Here is a tiny trained network, its code and every weight. The questions are about switching its units off for an input and a class, where a switched-off unit gives its printed mean instead of its output.

import numpy as np


def w(rows, s, z=0):
    codes = np.array(rows[::2]) - 128.0
    scale = np.full(codes.shape[1], s)
    scale[-1] = z or s
    return codes * scale


def norm(h):
    return h / np.sqrt((h * h).mean(-1, keepdims=True) + 1e-5)


def f(y):
    return np.maximum(y, 0)


def log_softmax(a):
    a = a - a.max(-1, keepdims=True)
    return a - np.log(np.exp(a).sum(-1, keepdims=True))


def net(x, mask):
    res = np.array(x, float).reshape(1, 8) / 4 @ E
    u = 0
    for l in range(2):
        y = f(norm(res) @ A[l][:, :-1].T + A[l][:, -1])
        res = res + np.where(mask[u : u + 12], y, B[l][:, -1]) @ B[l][:, :-1]
        u += 12
    return log_softmax(norm(res)[-1] @ U[:, :-1].T + U[:, -1])


A, B = {}, {}
E = w([
[83,182,122,247,2,29,211],'x0',
[49,247,177,26,164,144,174],'x1',
[62,76,204,122,182,50,138],'x2',
[129,129,127,130,128,125,130],'x3',
[129,126,127,126,127,127,131],'x4',
[124,119,126,131,123,136,133],'x5',
[44,114,34,126,125,80,77],'x6',
[130,127,129,126,127,126,130],'x7',
],0.005)
A[0] = w([
[161,121,129,205,75,76,121,146],'0.n1',
[69,109,2,109,118,71,112,113],'0.n2',
[128,136,73,159,136,161,150,142],'0.n3',
[174,114,121,134,141,81,110,5],'0.n4',
[52,68,175,118,147,120,115,81],'0.n5',
[112,64,195,157,114,92,66,115],'0.n6',
[67,75,186,105,110,90,180,128],'0.n7',
[206,145,238,178,106,130,183,51],'0.n8',
[189,51,98,166,98,90,107,94],'0.n9',
[55,175,80,63,113,125,151,27],'0.n10',
[149,160,46,95,46,193,133,124],'0.n11',
[101,136,144,102,136,100,163,113],'0.n12',
],0.01,0.0031)
B[0] = w([
[84,118,69,33,137,136,159,254],'0.n1',
[155,74,254,148,80,149,67,246],'0.n2',
[159,153,136,95,124,70,86,175],'0.n3',
[120,145,117,161,149,193,102,144],'0.n4',
[195,102,119,143,184,47,82,202],'0.n5',
[218,206,65,160,133,127,99,211],'0.n6',
[197,214,126,126,130,95,103,219],'0.n7',
[152,85,203,127,79,141,98,233],'0.n8',
[64,203,99,195,171,235,147,241],'0.n9',
[111,162,168,193,101,186,148,200],'0.n10',
[214,165,128,169,204,16,100,230],'0.n11',
[100,164,114,187,137,106,129,176],'0.n12',
],0.0077,0.006)
A[1] = w([
[116,196,254,106,123,185,153,28],'1.n1',
[64,231,173,124,20,57,129,214],'1.n2',
[131,157,46,88,162,118,121,78],'1.n3',
[91,204,226,153,199,118,198,143],'1.n4',
[16,94,155,94,159,115,204,26],'1.n5',
[178,112,172,60,178,168,27,252],'1.n6',
[29,58,149,167,120,84,58,11],'1.n7',
[137,100,105,152,182,160,64,56],'1.n8',
[120,109,59,165,83,123,161,120],'1.n9',
[229,162,137,82,100,186,157,179],'1.n10',
[131,80,38,54,148,165,95,22],'1.n11',
[183,134,54,145,62,172,78,208],'1.n12',
],0.0076,0.0018)
B[1] = w([
[112,85,147,176,97,133,85,196],'1.n1',
[125,30,78,2,172,136,179,236],'1.n2',
[148,83,182,182,19,84,125,153],'1.n3',
[144,168,16,197,154,247,84,197],'1.n4',
[173,169,112,148,95,180,173,130],'1.n5',
[102,102,102,101,44,73,216,253],'1.n6',
[151,146,227,172,59,142,157,148],'1.n7',
[72,158,111,77,108,174,204,186],'1.n8',
[130,90,129,135,224,185,159,147],'1.n9',
[39,101,137,175,148,60,73,198],'1.n10',
[100,88,123,118,185,138,193,144],'1.n11',
[105,170,192,80,144,112,112,207],'1.n12',
],0.0069,0.0083)
U = w([
[92,165,109,164,161,201,124,222],'0',
[188,176,135,112,171,21,116,187],'1',
[77,63,103,35,120,114,225,91],'2',
[113,84,253,128,54,116,94,1],'3',
],0.02,0.0022)

Each question gives the input, the list of numbers given to net, and the class t.
The units are the neurons (one row each of A and B). Each row of codes is followed by its name. A weight is (code - 128) times the scale printed after its matrix; where a second scale follows, it is the last column's (A, B and U).
mask holds one flag per neuron, layer by layer. A switched-off neuron (its flag False) gives its mean, the last column of its row in B, instead of its output. The means were averaged over made-up inputs and are rounded, as every weight is.
A unit's drop is (log p(t) with every unit on - log p(t) with that unit switched off) / (log p(t) with every unit on - log p(t) with every unit switched off).
The circuit of an input: a set's keep is (log p(t) with only the set's units on - log p(t) with every unit switched off) / (log p(t) with every unit on - log p(t) with every unit switched off). Starting from the 12 units with the biggest drops (on a tie, the unit counted first), units are removed one at a time, each time the one whose removal leaves the highest keep (on an exact tie, the one counted first), for as long as the keep stays at least 0.8.
units of the circuit, in order: the units of the circuit, biggest drop first
most important unit: the unit with the biggest drop
top k neurons: the k neurons with the biggest drops, biggest first
top k neurons in layer l: the k neurons of layer l with the biggest drops, biggest first
input [8,6,-7,8,-8,2,-1,3], class 2: units of the circuit, in order => [1.n2]
input [4,5,-6,5,-5,1,-1,3], class 1: top 3 neurons => [0.n11; 0.n9; 0.n3]
input [4,-1,1,-6,2,-2,4,-1], class 2: top 4 neurons => [1.n2; 0.n1; 0.n8; 0.n7]
input [0,-7,4,4,-6,0,8,-4], class 3: top 2 neurons => [0.n2; 1.n4]
input [1,4,4,-8,8,6,3,0], class 0: top 2 neurons in layer 1 => [1.n4; 1.n6]
input [-3,0,-3,6,6,-8,-4,0], class 3: top 2 neurons => [1.n2; 0.n1]
input [1,-4,-5,-5,5,-1,4,4], class 1: top 3 neurons in layer 0 => [0.n11; 0.n3; 0.n8]
input [-5,-4,-6,-4,-6,-6,-2,-1], class 1: top 3 neurons => [0.n11; 1.n2; 0.n1]
input [2,-5,8,-3,0,-5,2,4], class 1: top 2 neurons => [0.n6; 0.n5]
input [-2,4,5,5,1,-6,7,8], class 3: top 4 neurons => [0.n2; 0.n11; 0.n9; 0.n10]
input [-6,1,8,6,-3,5,-8,-2], class 1: top 2 neurons in layer 1 => [1.n2; 1.n3]
input [-3,-6,7,-6,-2,1,-5,2], class 1: top 2 neurons in layer 0 => [0.n6; 0.n5]
input [-8,0,-6,2,2,-6,-1,-7], class 2: top 2 neurons => [1.n6; 0.n7]
input [-7,4,-7,3,-6,5,2,0], class 1: top 3 neurons => [0.n11; 1.n2; 0.n1]
input [8,-4,1,-5,8,3,4,-8], class 2: units of the circuit, in order => [0.n1]
input [-2,5,5,1,1,-4,6,7], class 3: top 2 neurons => [0.n2; 0.n9]
input [5,5,3,6,-8,4,-1,-1], class 0: top 3 neurons => [1.n4; 1.n6; 0.n10]
input [-1,-2,-5,-4,8,6,-4,-4], class 1: top 2 neurons => [0.n11; 0.n2]
input [-7,-2,-6,-2,4,2,-8,8], class 3: top 2 neurons in layer 1 => [1.n2; 1.n10]
input [5,8,-1,1,-8,1,7,8], class 0: most important unit => 0.n10
input [-5,-5,3,-8,-5,-6,3,-3], class 0: top 2 neurons in layer 0 => [0.n9; 0.n1]
input [-4,7,-8,4,2,3,-2,-1], class 1: top 2 neurons in layer 0 => [0.n11; 0.n9]
input [-2,3,2,-3,0,-7,-2,6], class 0: top 2 neurons in layer 0 => [0.n11; 0.n2]
input [-5,-5,8,-3,-1,5,3,-1], class 1: top 2 neurons in layer 0 => [0.n6; 0.n5]
